[[153 155 117 155]
 [117 118 128 118]]
->
[[155 153 155 117]
 [118 117 118 128]]

[[112 134 139 127 128 138 141 137 121 136 136 125 121 101 116 131]
 [143 124 123 122 129 130 125 121 121 127 132 138 132 106 144 128]
 [134 132 130 131 129 123 126 144 113 130 128 134 130 109 135 135]
 [118 135 138 129 130 127 136 149 135 140 127 113 125 132 118 126]
 [124 127 140 136 124 127 138 152 133 136 127 127 129 125 134 120]]
->
[[131 112 134 139 127 128 138 141 137 121 136 136 125 121 101 116]
 [128 143 124 123 122 129 130 125 121 121 127 132 138 132 106 144]
 [135 134 132 130 131 129 123 126 144 113 130 128 134 130 109 135]
 [126 118 135 138 129 130 127 136 149 135 140 127 113 125 132 118]
 [120 124 127 140 136 124 127 138 152 133 136 127 127 129 125 134]]

[[112 125 125]
 [113 112 139]
 [126 124 126]
 [121 128 115]
 [120 105 130]
 [112 123 126]
 [118 129 119]
 [138 157 110]
 [134 130 144]
 [150 131 153]
 [131 141 115]
 [119 110 126]]
->
[[125 112 125]
 [139 113 112]
 [126 126 124]
 [115 121 128]
 [130 120 105]
 [126 112 123]
 [119 118 129]
 [110 138 157]
 [144 134 130]
 [153 150 131]
 [115 131 141]
 [126 119 110]]

[[123 130 129 121 105]
 [113 141 109 113 118]
 [129 125 127 125 122]
 [129 150 142 127 132]
 [123 131 119 120 125]
 [143 129 131 133 129]]
->
[[105 123 130 129 121]
 [118 113 141 109 113]
 [122 129 125 127 125]
 [132 129 150 142 127]
 [125 123 131 119 120]
 [129 143 129 131 133]]

[[117 131 128 139 135 142 117 117 123 124 130 116 119 114]
 [135 126 141 129 130 134 122 119 120 155 127 131 137 115]
 [138 127 142 124 121 124 125 133 153 148 123 136 150 134]]
->
[[114 117 131 128 139 135 142 117 117 123 124 130 116 119]
 [115 135 126 141 129 130 134 122 119 120 155 127 131 137]
 [134 138 127 142 124 121 124 125 133 153 148 123 136 150]]

[[135 120 111 130]
 [129 115 127 131]
 [122 129 138 127]
 [122 126 116 125]
 [132 131 155 127]
 [133 119 137 124]
 [131 129 108 126]
 [118 135 120 129]
 [128 134 156 121]]
->
[[130 135 120 111]
 [131 129 115 127]
 [127 122 129 138]
 [125 122 126 116]
 [127 132 131 155]
 [124 133 119 137]
 [126 131 129 108]
 [129 118 135 120]
 [121 128 134 156]]

[[130 138 127 123 123 131 124 132 126 141 117 136]
 [137 122 124 132 128 128 119 129 118 136 129 135]
 [111 134 140 131 137 130 140 135 133 103 138 115]
 [128 125 135 132 109 114 144 125 142 128 125 127]
 [122 142 131 120 137 131 125 131 122 123 127 121]]
->
[[136 130 138 127 123 123 131 124 132 126 141 117]
 [135 137 122 124 132 128 128 119 129 118 136 129]
 [115 111 134 140 131 137 130 140 135 133 103 138]
 [127 128 125 135 132 109 114 144 125 142 128 125]
 [121 122 142 131 120 137 131 125 131 122 123 127]]
---
[[148 128 102]
 [100 132 134]
 [104 156 131]
 [123 128 122]
 [119 110 114]]
->
[102 132 104]

[[124 143 124 158]
 [130 126 134 120]
 [109 152 144 152]
 [153 134 116 130]]
->
[158 134 152 153]

[[147 140  99 130]
 [106 116 101 125]]
->
[130 101]

[[125 152]
 [114 137]
 [158 101]
 [123 137]]
->
[152 114]

[[145 146 145 144 141]
 [143 142 141 137 144]
 [139 153 142 142 146]
 [143 142 143 145 141]
 [141 144 145 139 137]]
->
[141 137 142 142 141]

[[128 128 128 129]
 [132 153 126 132]
 [128 133 128 127]]
->
[129 126 133]
---
[[133 135 121 132 135 144 115 129]
 [144 125 120 126 145 155 101 134]
 [121 130 132 127 121 116 138 118]
 [120 132 126 133 131 123 137 127]
 [138 114 131 125 127 130 121 132]
 [127 133 125 131 133 128 130 123]
 [119 136 135 139 119 114 140 126]
 [129 126 125 132 135 136 122 135]]
->
[[129 115 144 135 132 121 135 133]
 [134 101 155 145 126 120 125 144]
 [118 138 116 121 127 132 130 121]
 [127 137 123 131 133 126 132 120]
 [132 121 130 127 125 131 114 138]
 [123 130 128 133 131 125 133 127]
 [126 140 114 119 139 135 136 119]
 [135 122 136 135 132 125 126 129]]

[[134 122 135 131 124 127 123 131 133 120]
 [125 144 136 112 115 129 133 112 142 131]
 [140 134 130 119 149 120 117 120 140 101]
 [134 146 129 109 128 117 130 128 131 110]
 [110 142 129 106 119 121 111 140 128 129]
 [124 118 123 121 137 125 125 128 132 125]
 [132 133 123 150 135 132 151 130 123 141]]
->
[[120 133 131 123 127 124 131 135 122 134]
 [131 142 112 133 129 115 112 136 144 125]
 [101 140 120 117 120 149 119 130 134 140]
 [110 131 128 130 117 128 109 129 146 134]
 [129 128 140 111 121 119 106 129 142 110]
 [125 132 128 125 125 137 121 123 118 124]
 [141 123 130 151 132 135 150 123 133 132]]

[[113 127 113 138]
 [122 132 115 141]
 [144 131 141 121]
 [127 120 142 111]
 [110 123 117 132]
 [104 121 114 133]
 [117 119 132 117]
 [122 134 112 144]
 [148 140 128 138]
 [103 119 116 129]
 [117 133 108 146]]
->
[[138 113 127 113]
 [141 115 132 122]
 [121 141 131 144]
 [111 142 120 127]
 [132 117 123 110]
 [133 114 121 104]
 [117 132 119 117]
 [144 112 134 122]
 [138 128 140 148]
 [129 116 119 103]
 [146 108 133 117]]

[[142 124 135 151 130 132 121 141 120]
 [125 127 119 105 127 126 132 110 138]
 [133 125 137 135 118 124 127 134 122]
 [120 121 129 116 124 119 134 118 125]
 [126 124 142 137 119 125 121 134 135]]
->
[[120 141 121 132 130 151 135 124 142]
 [138 110 132 126 127 105 119 127 125]
 [122 134 127 124 118 135 137 125 133]
 [125 118 134 119 124 116 129 121 120]
 [135 134 121 125 119 137 142 124 126]]

[[123 107 140 115]
 [109 112 122 114]
 [125 125 132 130]
 [133 126 124 128]
 [137 123 105 119]
 [123 125 129 127]
 [138 116 133 117]
 [115 106 128 114]
 [140 139 121 129]
 [136 131 110 132]]
->
[[115 140 107 123]
 [114 122 112 109]
 [130 132 125 125]
 [128 124 126 133]
 [119 105 123 137]
 [127 129 125 123]
 [117 133 116 138]
 [114 128 106 115]
 [129 121 139 140]
 [132 110 131 136]]

[[123 130 120 114 129 128 123 128 120 123 137 126 128 119]
 [123 132 117 110 128 128 127 133 121 125 138 130 128 128]
 [128 128 128 111 128 128 125 131 120 128 128 128 107 117]
 [128 138 125 126 126 121 129 131 127 125 125 128 126 128]
 [126 130 128 131 133 128 122 121 121 124 128 123 128 131]]
->
[[119 128 126 137 123 120 128 123 128 129 114 120 130 123]
 [128 128 130 138 125 121 133 127 128 128 110 117 132 123]
 [117 107 128 128 128 120 131 125 128 128 111 128 128 128]
 [128 126 128 125 125 127 131 129 121 126 126 125 138 128]
 [131 128 123 128 124 121 121 122 128 133 131 128 130 126]]

[[130 126 125 109 130 122 127 130 119 150]
 [140 125 130 124 127 129 104 135 130 129]
 [116 123 123 125 132 125 142 133 131 137]]
->
[[150 119 130 127 122 130 109 125 126 130]
 [129 130 135 104 129 127 124 130 125 140]
 [137 131 133 142 125 132 125 123 123 116]]

[[120 127 141 102]
 [119 127 141 102]
 [121 127 138 109]
 [119 127 141 103]
 [113 126 142 107]
 [120 127 140 105]
 [117 126 140 109]
 [114 126 142 106]
 [118 127 139 111]
 [114 126 142 107]
 [118 127 140 109]
 [120 127 139 107]]
->
[[102 141 127 120]
 [102 141 127 119]
 [109 138 127 121]
 [103 141 127 119]
 [107 142 126 113]
 [105 140 127 120]
 [109 140 126 117]
 [106 142 126 114]
 [111 139 127 118]
 [107 142 126 114]
 [109 140 127 118]
 [107 139 127 120]]

[[119 147 132 115]
 [131 129 123 129]
 [127 115 117  99]]
->
[[115 132 147 119]
 [129 123 129 131]
 [ 99 117 115 127]]
